[[-23  13  -2 -14 -23]
 [-19   5  13  -8 -16]
 [-25  -2  13 -17   8]
 [ -9 -23   1  -4  10]
 [-48   2  15 -37  -4]]
|
[[-23  13]
 [-19   5]
 [-25  -2]]

[[-19   8  15   7   4]
 [ -4  56 -21 -16 -14]
 [ -1 -19   7  41  -7]
 [ 20  -6  11 -25  29]
 [-11  33   7  -2  -3]]
|
[[-19   8]
 [ -4  56]
 [ -1 -19]]

[[ 43 -12]
 [-59   5]
 [-24  -8]
 [-50  32]]
|
[[ 43 -12]
 [-59   5]
 [-24  -8]]

[[  4  50  -9  13  50]
 [-34 -54 -12  -9 -30]
 [-23 -24  -1  -6  -5]
 [ -2 -41 -17  -2 -49]]
|
[[  4  50]
 [-34 -54]
 [-23 -24]]

[[-24  -7 -11 -31]
 [ 41 -18  46  35]
 [-32 -30   0 -42]]
|
[[-24  -7]
 [ 41 -18]
 [-32 -30]]

[[ -2  18  -7  45]
 [ -1   1   7  29]
 [ -9  37 -24  17]]
|
[[-2 18]
 [-1  1]
 [-9 37]]

[[ 13 -14  -3 -27  10]
 [-27  -6 -42   3 -43]
 [ -5  -2 -25  -1 -23]
 [-17   3 -18  24 -24]
 [-18  -4  36  -5  25]]
|
[[ 13 -14]
 [-27  -6]
 [ -5  -2]]

[[ 45 -28]
 [-19  26]
 [-31  30]
 [-14  17]]
|
[[ 45 -28]
 [-19  26]
 [-31  30]]

[[ 12  15   3]
 [-28   1  -4]
 [ 51  18  -8]
 [ 11 -17   2]
 [-14   2  -5]]
|
[[ 12  15]
 [-28   1]
 [ 51  18]]
